Here is a tiny trained network, its code and every weight. The questions are about switching its units off for an input and a target symbol, where a switched-off unit gives its printed mean instead of its output.

import numpy as np


def w(rows, s, z=0):
    codes = np.array(rows[::2]) - 128.0
    scale = np.full(codes.shape[1], s)
    scale[-1] = z or s
    return codes * scale


def f(y):
    return y / 2 * (1 + np.tanh(0.7978845608 * (y + 0.044715 * y**3)))


def softmax(a):
    e = np.exp(a - a.max(-1, keepdims=True))
    return e / e.sum(-1, keepdims=True)


def log_softmax(a):
    a = a - a.max(-1, keepdims=True)
    return a - np.log(np.exp(a).sum(-1, keepdims=True))


def net(x, mask):
    ids = ['ΔΛΞβθπστω'.index(c) for c in x.split()]
    T = len(ids)
    res = E[ids] + P[:T]
    u = 0
    for l in range(2):
        r = res
        for j in range(2):
            rows = slice(2 * j, 2 * j + 2)
            q, k, v = (r @ M[l][rows].T for M in (Q, K, V))
            z = softmax(np.where(np.tri(T) > 0, q @ k.T / 2**0.5, -1e9)) @ v
            o = O[l][rows]
            res = res + np.where(mask[u + j], z, o[:, -1]) @ o[:, :-1]
        u += 2
        y = f(res @ A[l][:, :-1].T + A[l][:, -1])
        res = res + np.where(mask[u : u + 4], y, B[l][:, -1]) @ B[l][:, :-1]
        u += 4
    return log_softmax(res[-1] @ U[:, :-1].T + U[:, -1])


Q, K, V, O, A, B = {}, {}, {}, {}, {}, {}
E = w([
[193,141,49,169,157,154,66,85,132],'Δ',
[54,194,134,169,138,166,53,128,175],'Λ',
[142,191,176,100,137,90,103,144,197],'Ξ',
[93,105,115,168,211,77,70,96,132],'β',
[131,93,148,202,92,121,60,148,97],'θ',
[148,192,146,194,40,96,90,48,70],'π',
[26,163,85,113,133,251,162,95,99],'σ',
[171,93,189,172,152,201,83,154,111],'τ',
[182,125,140,72,107,132,86,84,69],'ω',
],0.023)
P = w([
[158,156,99,124,148,172,251,157,72],'0',
[122,146,120,82,97,149,106,112,117],'1',
[136,135,126,93,81,139,96,118,124],'2',
[133,133,131,96,83,149,93,115,122],'3',
[119,142,129,88,91,154,103,116,117],'4',
[107,153,128,91,108,157,106,110,109],'5',
[112,146,127,91,102,156,101,115,112],'6',
[108,148,128,92,101,157,107,116,108],'7',
[110,153,130,96,101,161,105,107,109],'8',
[102,152,130,90,110,167,108,115,106],'9',
[90,166,123,82,126,163,115,111,97],'10',
[103,156,127,92,105,170,107,113,106],'11',
],0.012)
Q[0] = w([
[145,85,71,175,161,185,116,79,24],'0.h0',
[98,165,146,143,128,222,2,21,39],'0.h0',
[161,53,142,193,72,122,197,103,57],'0.h1',
[199,140,147,149,36,50,255,110,159],'0.h1',
],0.0091)
K[0] = w([
[120,79,70,208,155,134,205,182,98],'0.h0',
[74,177,189,254,143,123,241,227,131],'0.h0',
[95,146,203,185,18,130,61,145,208],'0.h1',
[83,225,138,80,97,150,91,48,194],'0.h1',
],0.0077)
V[0] = w([
[158,197,167,94,45,199,88,104,182],'0.h0',
[239,124,182,1,84,48,235,90,118],'0.h0',
[92,183,162,135,132,189,65,19,167],'0.h1',
[150,155,223,176,159,86,148,56,211],'0.h1',
],0.0048)
O[0] = w([
[134,254,113,144,84,120,83,181,188,175],'0.h0',
[44,200,155,125,183,156,189,136,99,2],'0.h0',
[203,166,165,140,102,160,75,144,114,182],'0.h1',
[165,91,159,166,129,134,124,98,143,77],'0.h1',
],0.0089,0.007)
A[0] = w([
[3,129,73,238,153,40,79,135,255,3],'0.n0',
[99,94,140,207,53,206,153,24,45,24],'0.n1',
[200,150,137,60,176,169,195,139,194,152],'0.n2',
[199,64,124,117,138,88,41,168,190,201],'0.n3',
],0.0057,0.0026)
B[0] = w([
[205,64,60,77,155,168,2,147,58,179],'0.n0',
[114,164,71,159,82,63,141,99,31,187],'0.n1',
[146,143,133,171,154,111,101,186,33,133],'0.n2',
[36,160,109,98,202,163,166,100,134,254],'0.n3',
],0.009,0.0082)
Q[1] = w([
[176,165,108,187,88,139,50,113,24],'1.h0',
[147,210,84,108,138,201,2,80,47],'1.h0',
[170,181,72,189,149,208,59,140,77],'1.h1',
[181,163,119,114,119,147,27,148,43],'1.h1',
],0.0076)
K[1] = w([
[143,111,69,223,129,127,153,183,60],'1.h0',
[171,100,107,165,163,134,236,180,113],'1.h0',
[191,108,86,255,185,118,225,127,153],'1.h1',
[166,135,105,160,144,106,202,219,113],'1.h1',
],0.0085)
V[1] = w([
[58,81,127,198,74,93,66,112,184],'1.h0',
[203,38,58,177,90,180,128,255,109],'1.h0',
[57,114,186,81,97,182,43,147,89],'1.h1',
[161,149,28,96,32,137,115,109,67],'1.h1',
],0.0066)
O[1] = w([
[102,168,167,158,100,101,9,60,93,24],'1.h0',
[49,147,215,118,152,143,173,41,180,132],'1.h0',
[87,95,134,78,84,228,114,183,86,128],'1.h1',
[153,81,116,180,36,95,152,90,140,245],'1.h1',
],0.011)
A[1] = w([
[119,186,183,199,190,85,58,160,128,2],'1.n0',
[43,249,77,85,62,109,192,127,92,91],'1.n1',
[150,93,50,161,113,115,149,254,81,94],'1.n2',
[187,142,148,218,125,141,112,113,58,163],'1.n3',
],0.0071,0.0041)
B[1] = w([
[27,2,57,97,149,42,104,79,109,139],'1.n0',
[227,77,98,158,198,200,115,237,42,194],'1.n1',
[98,195,238,105,140,123,117,8,43,251],'1.n2',
[83,28,182,106,209,188,96,141,219,177],'1.n3',
],0.007,0.014)
U = w([
[165,227,95,168,173,96,182,76,183,119],'Δ',
[110,192,120,103,106,147,81,152,165,138],'Λ',
[133,229,158,133,167,52,134,185,137,254],'Ξ',
[126,68,99,80,194,44,132,148,128,129],'β',
[1,206,168,179,111,55,153,90,76,148],'θ',
[195,168,161,179,137,83,114,125,116,47],'π',
[108,115,74,125,98,104,180,186,135,196],'σ',
[131,125,217,111,185,170,167,132,186,79],'τ',
[170,166,166,28,113,88,162,86,112,83],'ω',
],0.0075,0.006)

Each question gives the input, a string of symbols that net reads in full, and the target symbol t.
The units are the heads (2 rows each of Q, K, V and O) and the neurons (one row each of A and B). Each row of codes is followed by its name. A weight is (code - 128) times the scale printed after its matrix; where a second scale follows, it is the last column's (O, A, B and U).
mask holds one flag per unit, layer by layer, with each layer's heads first. A switched-off unit (its flag False) gives its mean, the last column of its rows in O or B, instead of its output. The means were averaged over made-up inputs and are rounded, as every weight is.
A unit's drop is (log p(t) with every unit on - log p(t) with that unit switched off) / (log p(t) with every unit on - log p(t) with every unit switched off).
The circuit of an input: a set's keep is (log p(t) with only the set's units on - log p(t) with every unit switched off) / (log p(t) with every unit on - log p(t) with every unit switched off). Starting from all 12 units, units are removed one at a time, each time the one whose removal leaves the highest keep (on an exact tie, the one counted first), for as long as the keep stays at least 0.8.
circuit, biggest first: the units of the circuit, biggest drop first
k most important neurons: the k neurons with the biggest drops, biggest first
k most important neurons of layer l: the k neurons of layer l with the biggest drops, biggest first
input β Ξ Λ τ Δ θ, target β: 3 most important neurons of layer 1 => 1.n2, 1.n3, 1.n0
input θ τ Λ Λ Ξ, target θ: 4 most important neurons => 1.n0, 0.n3, 0.n2, 1.n3
input π Ξ Δ π β, target π: most important neuron of layer 1 => 1.n2
input β Λ θ Λ, target β: 3 most important neurons => 0.n0, 1.n0, 1.n2
input π σ θ β ω π Λ θ ω ω Ξ ω, target π: 3 most important neurons => 0.n3, 0.n1, 0.n0
input ω Δ θ σ, target ω: circuit, biggest first => 1.n2, 0.h0, 1.h0
input τ Ξ π ω, target τ: circuit, biggest first => 1.h0, 1.h1
input ω ω Λ Ξ τ, target ω: 2 most important neurons => 1.n2, 1.n3
input θ Λ ω ω ω ω Ξ Ξ θ Λ π, target π: 3 most important neurons of layer 1 => 1.n1, 1.n2, 1.n3
input Ξ τ θ θ, target Ξ: circuit, biggest first => 1.h1, 0.h0
input β ω τ, target β: 2 most important neurons => 1.n2, 0.n1
input β ω β π ω β Δ π β β π, target β: 2 most important neurons of layer 1 => 1.n3, 1.n2
input Λ τ Δ σ π π Ξ ω ω τ, target Λ: 3 most important neurons => 0.n3, 1.n2, 1.n1
input Ξ β θ θ Λ ω, target Ξ: circuit, biggest first => 1.h1, 0.h0, 0.n0
input Λ σ τ Λ σ Ξ, target Λ: 2 most important neurons => 1.n2, 0.n1
input Δ π τ Ξ Λ β Δ θ, target θ: circuit, biggest first => 1.h0
input τ σ θ Ξ, target τ: 3 most important neurons => 0.n1, 1.n1, 0.n3
input Ξ ω Ξ β π τ ω σ π β, target Ξ: circuit, biggest first => 0.h0, 1.h1
input τ π Ξ Δ Λ, target τ: 2 most important neurons => 0.n1, 0.n2
input θ ω ω Ξ τ π θ Ξ, target θ: 2 most important neurons => 1.n0, 0.n3
input Δ σ β θ ω θ Λ Δ π, target π: 3 most important neurons => 0.n1, 1.n1, 0.n0
input Δ Λ ω, target Δ: most important neuron => 1.n2
input β σ ω, target β: circuit, biggest first => 0.h0, 1.n2
input σ Λ τ Δ σ Λ, target σ: 3 most important neurons of layer 0 => 0.n3, 0.n2, 0.n1
